Below is a small trained network, with its code and all its weights. Each question gives an input and a class and asks what happens when units are switched off, that is, made to give their printed mean instead of their output.

import numpy as np


def w(rows, s, z=0):
    codes = np.array(rows[::2]) - 128.0
    scale = np.full(codes.shape[1], s)
    scale[-1] = z or s
    return codes * scale


def norm(h):
    return h / np.sqrt((h * h).mean(-1, keepdims=True) + 1e-5)


def f(y):
    return np.maximum(y, 0)


def log_softmax(a):
    a = a - a.max(-1, keepdims=True)
    return a - np.log(np.exp(a).sum(-1, keepdims=True))


def net(x, mask):
    res = np.array(x, float).reshape(1, 7) / 4 @ E
    u = 0
    for l in range(2):
        y = f(norm(res) @ A[l][:, :-1].T + A[l][:, -1])
        res = res + np.where(mask[u : u + 10], y, B[l][:, -1]) @ B[l][:, :-1]
        u += 10
    return log_softmax(norm(res)[-1] @ U[:, :-1].T + U[:, -1])


A, B = {}, {}
E = w([
[103,47,76,71],'x0',
[40,249,44,46],'x1',
[208,132,1,195],'x2',
[117,122,123,138],'x3',
[121,128,124,132],'x4',
[125,126,126,134],'x5',
[129,127,131,136],'x6',
],0.0088)
A[0] = w([
[139,88,136,81,105],'L0N1',
[154,247,202,227,73],'L0N2',
[163,79,178,182,155],'L0N3',
[103,170,113,41,88],'L0N4',
[102,61,94,102,39],'L0N5',
[178,55,192,126,105],'L0N6',
[118,101,137,163,47],'L0N7',
[168,47,88,11,84],'L0N8',
[156,209,181,166,70],'L0N9',
[164,218,179,158,2],'L0N10',
],0.012,0.006)
B[0] = w([
[103,116,99,164,165],'L0N1',
[48,2,63,123,251],'L0N2',
[114,213,115,117,254],'L0N3',
[104,206,155,197,212],'L0N4',
[64,92,115,175,155],'L0N5',
[113,245,153,192,243],'L0N6',
[141,162,142,137,134],'L0N7',
[11,82,105,213,203],'L0N8',
[28,44,87,108,195],'L0N9',
[51,23,87,177,171],'L0N10',
],0.0085,0.0058)
A[1] = w([
[126,161,248,30,82],'L1N1',
[158,138,138,93,70],'L1N2',
[38,72,207,65,255],'L1N3',
[156,222,195,136,153],'L1N4',
[124,94,229,36,138],'L1N5',
[147,140,133,109,59],'L1N6',
[196,105,139,100,79],'L1N7',
[132,152,1,202,242],'L1N8',
[184,21,226,240,59],'L1N9',
[187,41,221,190,168],'L1N10',
],0.011,0.0037)
B[1] = w([
[196,85,148,110,149],'L1N1',
[128,114,98,103,128],'L1N2',
[246,71,137,158,212],'L1N3',
[127,140,176,193,166],'L1N4',
[197,108,58,45,144],'L1N5',
[129,132,121,107,128],'L1N6',
[180,158,105,147,128],'L1N7',
[177,104,213,129,253],'L1N8',
[74,135,74,65,161],'L1N9',
[55,226,63,35,152],'L1N10',
],0.011,0.012)
U = w([
[154,114,146,147,234],'0',
[155,108,152,158,174],'1',
[71,55,80,134,56],'2',
[159,113,153,148,161],'3',
[249,118,109,78,126],'4',
[116,229,117,79,3],'5',
],0.014,0.0063)

Each question gives the input, the list of numbers given to net, and the class t.
The units are the neurons (one row each of A and B). Each row of codes is followed by its name. A weight is (code - 128) times the scale printed after its matrix; where a second scale follows, it is the last column's (A, B and U).
mask holds one flag per neuron, layer by layer. A switched-off neuron (its flag False) gives its mean, the last column of its row in B, instead of its output. The means were averaged over made-up inputs and are rounded, as every weight is.
A unit's drop is (log p(t) with every unit on - log p(t) with that unit switched off) / (log p(t) with every unit on - log p(t) with every unit switched off).
The circuit of an input: a set's keep is (log p(t) with only the set's units on - log p(t) with every unit switched off) / (log p(t) with every unit on - log p(t) with every unit switched off). Starting from the 12 units with the biggest drops (on a tie, the unit counted first), units are removed one at a time, each time the one whose removal leaves the highest keep (on an exact tie, the one counted first), for as long as the keep stays at least 0.8.
units of the circuit, in order: the units of the circuit, biggest drop first
k most important neurons: the k neurons with the biggest drops, biggest first
top k neurons in layer l: the k neurons of layer l with the biggest drops, biggest first
input [-8,-5,4,4,7,-6,7], class 2: units of the circuit, in order => [L0N2; L1N9; L1N10]
input [5,5,-7,2,-6,-1,-3], class 4: top 3 neurons in layer 0 => [L0N6; L0N2; L0N3]
input [4,7,-8,1,-7,-3,6], class 4: top 2 neurons in layer 1 => [L1N3; L1N5]
input [-7,0,-1,0,3,3,7], class 2: units of the circuit, in order => [L0N2]
input [-8,8,5,6,-7,7,1], class 2: units of the circuit, in order => [L0N2; L0N6]
input [-6,-3,5,0,5,2,-7], class 2: units of the circuit, in order => [L0N2; L1N3]
input [1,-5,-7,5,-4,3,7], class 4: units of the circuit, in order => [L1N5; L1N3]
input [1,-8,1,-5,-6,0,-4], class 5: units of the circuit, in order => [L1N10; L1N3]
input [4,5,0,6,-4,-7,2], class 3: top 3 neurons in layer 1 => [L1N10; L1N9; L1N8]
input [-7,4,-7,-5,4,-5,1], class 2: units of the circuit, in order => [L0N2; L1N8]
input [7,-8,-3,7,-3,-3,-4], class 5: units of the circuit, in order => [L1N10; L0N2; L0N6]
input [-5,-1,5,3,4,5,6], class 2: 4 most important neurons => [L0N2; L1N3; L0N6; L0N9]
input [-3,-7,-8,-2,-7,5,-2], class 4: top 3 neurons in layer 1 => [L1N5; L1N1; L1N3]
input [4,8,5,7,4,0,4], class 5: top neuron in layer 1 => [L1N3]
input [0,-6,-8,-1,5,-6,-2], class 4: 2 most important neurons => [L1N5; L1N1]
input [-5,1,-8,7,2,1,0], class 4: 3 most important neurons => [L1N3; L1N5; L0N8]
input [-8,1,7,7,2,-2,-3], class 2: top 2 neurons in layer 0 => [L0N2; L0N9]
input [-8,-5,4,-7,-3,3,-1], class 2: 2 most important neurons => [L0N2; L1N9]
input [7,-8,-2,-3,-5,-7,1], class 5: top 2 neurons in layer 1 => [L1N10; L1N9]
input [6,-7,-4,2,-2,2,1], class 5: top 3 neurons in layer 1 => [L1N10; L1N9; L1N8]
input [-3,-7,-2,-2,2,-2,7], class 5: units of the circuit, in order => [L1N10]
input [0,-4,-8,-3,2,0,-5], class 4: units of the circuit, in order => [L1N5; L1N3]
